Below is a small trained network, with its code and all its weights. Each question gives an input and a target symbol and asks what happens when units are switched off, that is, made to give their printed mean instead of their output.

import numpy as np


def w(rows, s, z=0):
    codes = np.array(rows[::2]) - 128.0
    scale = np.full(codes.shape[1], s)
    scale[-1] = z or s
    return codes * scale


def norm(h):
    return h / np.sqrt((h * h).mean(-1, keepdims=True) + 1e-5)


def f(y):
    return np.maximum(y, 0)


def softmax(a):
    e = np.exp(a - a.max(-1, keepdims=True))
    return e / e.sum(-1, keepdims=True)


def log_softmax(a):
    a = a - a.max(-1, keepdims=True)
    return a - np.log(np.exp(a).sum(-1, keepdims=True))


def net(x, mask):
    ids = ['αβγδεηθμσφψω'.index(c) for c in x.split()]
    T = len(ids)
    res = E[ids] + P[:T]
    r = norm(res)
    for j in range(2):
        rows = slice(3 * j, 3 * j + 3)
        q, k, v = (r @ M[0][rows].T for M in (Q, K, V))
        z = softmax(np.where(np.tri(T) > 0, q @ k.T / 3**0.5, -1e9)) @ v
        o = O[0][rows]
        res = res + np.where(mask[j], z, o[:, -1]) @ o[:, :-1]
    y = f(norm(res) @ A[0][:, :-1].T + A[0][:, -1])
    res = res + np.where(mask[2:10], y, B[0][:, -1]) @ B[0][:, :-1]
    return log_softmax(norm(res)[-1] @ U[:, :-1].T + U[:, -1])


Q, K, V, O, A, B = {}, {}, {}, {}, {}, {}
E = w([
[133,133,131,136,208,83],'α',
[176,247,134,158,86,124],'β',
[138,134,122,133,207,85],'γ',
[143,133,125,132,209,87],'δ',
[135,132,125,134,204,83],'ε',
[152,133,115,132,209,93],'η',
[141,132,122,132,206,87],'θ',
[162,136,105,127,207,99],'μ',
[148,73,59,185,128,121],'σ',
[149,130,117,135,209,90],'φ',
[139,130,127,135,207,85],'ψ',
[106,138,35,67,127,99],'ω',
],0.013)
P = w([
[221,26,254,93,84,10],'0',
[252,89,150,70,103,40],'1',
[200,121,124,96,120,38],'2',
[172,139,106,113,135,42],'3',
[147,149,103,127,147,51],'4',
[126,153,103,139,154,61],'5',
[109,160,103,144,161,72],'6',
[99,166,105,148,168,89],'7',
[90,171,107,146,173,108],'8',
[81,172,109,140,178,127],'9',
[71,178,116,132,187,145],'10',
[64,181,127,114,197,172],'11',
[49,185,133,102,206,191],'12',
],0.0075)
Q[0] = w([
[114,110,137,63,88,160],'head 1',
[79,185,118,115,122,148],'head 1',
[105,110,117,130,9,189],'head 1',
[190,137,187,114,93,166],'head 2',
[160,224,91,95,190,79],'head 2',
[97,122,180,97,87,146],'head 2',
],0.013)
K[0] = w([
[154,122,124,91,108,106],'head 1',
[140,135,156,109,94,151],'head 1',
[195,123,139,128,114,7],'head 1',
[131,90,125,93,160,107],'head 2',
[103,233,156,123,130,193],'head 2',
[112,101,104,115,168,130],'head 2',
],0.017)
V[0] = w([
[58,121,79,46,117,165],'head 1',
[149,107,103,147,246,107],'head 1',
[146,232,146,154,120,145],'head 1',
[106,129,122,107,169,184],'head 2',
[167,86,115,203,118,156],'head 2',
[143,177,156,122,66,113],'head 2',
],0.011)
O[0] = w([
[139,181,94,197,164,65,116],'head 1',
[114,157,200,2,136,128,250],'head 1',
[188,55,59,82,171,124,99],'head 1',
[155,122,132,111,93,55,84],'head 2',
[105,213,60,92,175,79,85],'head 2',
[61,148,193,163,89,218,142],'head 2',
],0.0086,0.011)
A[0] = w([
[113,172,108,222,175,177,68],'neuron 1',
[124,5,95,188,165,233,121],'neuron 2',
[150,108,85,69,39,165,108],'neuron 3',
[150,11,173,90,92,75,3],'neuron 4',
[85,162,100,147,94,101,101],'neuron 5',
[59,106,124,122,170,154,197],'neuron 6',
[130,5,99,75,108,95,153],'neuron 7',
[139,56,246,136,168,72,173],'neuron 8',
],0.011,0.0051)
B[0] = w([
[176,119,132,136,148,70,145],'neuron 1',
[181,185,64,77,245,14,148],'neuron 2',
[148,47,123,164,141,119,160],'neuron 3',
[10,103,30,204,206,54,158],'neuron 4',
[162,138,127,98,137,139,147],'neuron 5',
[176,112,156,157,97,122,221],'neuron 6',
[141,134,144,220,119,189,185],'neuron 7',
[132,45,45,174,129,104,254],'neuron 8',
],0.011,0.0079)
U = w([
[79,81,108,177,161,118,254],'α',
[250,59,168,112,142,93,21],'β',
[119,181,100,63,132,89,239],'γ',
[120,131,122,118,111,143,77],'δ',
[121,132,117,119,108,135,63],'ε',
[122,128,127,111,104,144,96],'η',
[114,133,120,117,109,138,81],'θ',
[122,131,126,108,113,157,110],'μ',
[97,145,146,151,101,145,165],'σ',
[120,127,124,110,110,145,71],'φ',
[124,129,120,114,108,138,48],'ψ',
[154,182,167,231,135,115,99],'ω',
],0.017,0.0067)

Each question gives the input, a string of symbols that net reads in full, and the target symbol t.
The units are the heads (3 rows each of Q, K, V and O) and the neurons (one row each of A and B). Each row of codes is followed by its name. A weight is (code - 128) times the scale printed after its matrix; where a second scale follows, it is the last column's (O, A, B and U).
mask holds one flag per unit, heads first, then neurons. A switched-off unit (its flag False) gives its mean, the last column of its rows in O or B, instead of its output. The means were averaged over made-up inputs and are rounded, as every weight is.
A unit's drop is (log p(t) with every unit on - log p(t) with that unit switched off) / (log p(t) with every unit on - log p(t) with every unit switched off).
The circuit of an input: a set's keep is (log p(t) with only the set's units on - log p(t) with every unit switched off) / (log p(t) with every unit on - log p(t) with every unit switched off). Starting from all 10 units, units are removed one at a time, each time the one whose removal leaves the highest keep (on an exact tie, the one counted first), for as long as the keep stays at least 0.8.
circuit, biggest first: the units of the circuit, biggest drop first
unit that matters most: the unit with the biggest drop
top k neurons: the k neurons with the biggest drops, biggest first
which heads matter: for each layer, one digit per head in row order, 1 if its drop is at least 0.15 and else 0, layers parted by /
input η ψ γ σ μ μ ω μ α ω β ω θ, target ω: circuit, biggest first : [head 1; head 2; neuron 6]
input σ μ θ ω, target α: which heads matter : 01
input β σ σ ε, target σ: circuit, biggest first : [head 2; head 1]
input γ ω ω, target β: top 2 neurons : [neuron 3; neuron 8]
input σ ω ω ε θ η ω ω ω ω ω σ, target β: circuit, biggest first : [neuron 4; neuron 6]
input ω σ σ σ φ μ β η ω σ ω, target σ: top 2 neurons : [neuron 8; neuron 6]
input ω ω ω σ φ β σ ω σ ω ω ω φ, target ω: circuit, biggest first : [head 1; head 2; neuron 6]
input ω ψ γ β ω ψ, target ω: circuit, biggest first : [head 2; head 1; neuron 6]
input σ ω β ω σ, target ω: top 2 neurons : [neuron 2; neuron 8]
input ε σ ω η, target α: circuit, biggest first : [neuron 8]
input ω ω μ, target α: which heads matter : 00
input γ ω γ α, target α: circuit, biggest first : [neuron 4; neuron 8; head 2]
input ω μ φ, target α: which heads matter : 00
input ω ω ω μ φ α ω ω ω β φ, target β: circuit, biggest first : [neuron 6; neuron 4]
input μ η δ σ β δ σ ω σ η ω σ, target ω: circuit, biggest first : [head 2; neuron 6; neuron 8]
input ω σ μ, target α: circuit, biggest first : [neuron 8; neuron 6]
input ψ μ ω ω, target β: top 3 neurons : [neuron 4; neuron 3; neuron 8]
input η φ ω, target α: circuit, biggest first : [head 2; neuron 4]
input ε ψ ω ω ψ ω σ σ, target β: circuit, biggest first : [neuron 4; head 2; neuron 8]
input μ η γ η ω β γ ω μ σ ω γ, target ω: which heads matter : 11
input ω ω σ α ω μ σ ε β η, target β: top 2 neurons : [neuron 6; neuron 4]
input σ γ σ ε ω δ ω ω σ β ε, target β: top 2 neurons : [neuron 6; neuron 4]
input δ φ ω φ β θ, target β: unit that matters most : head 2
input ε η θ, target α: unit that matters most : neuron 4
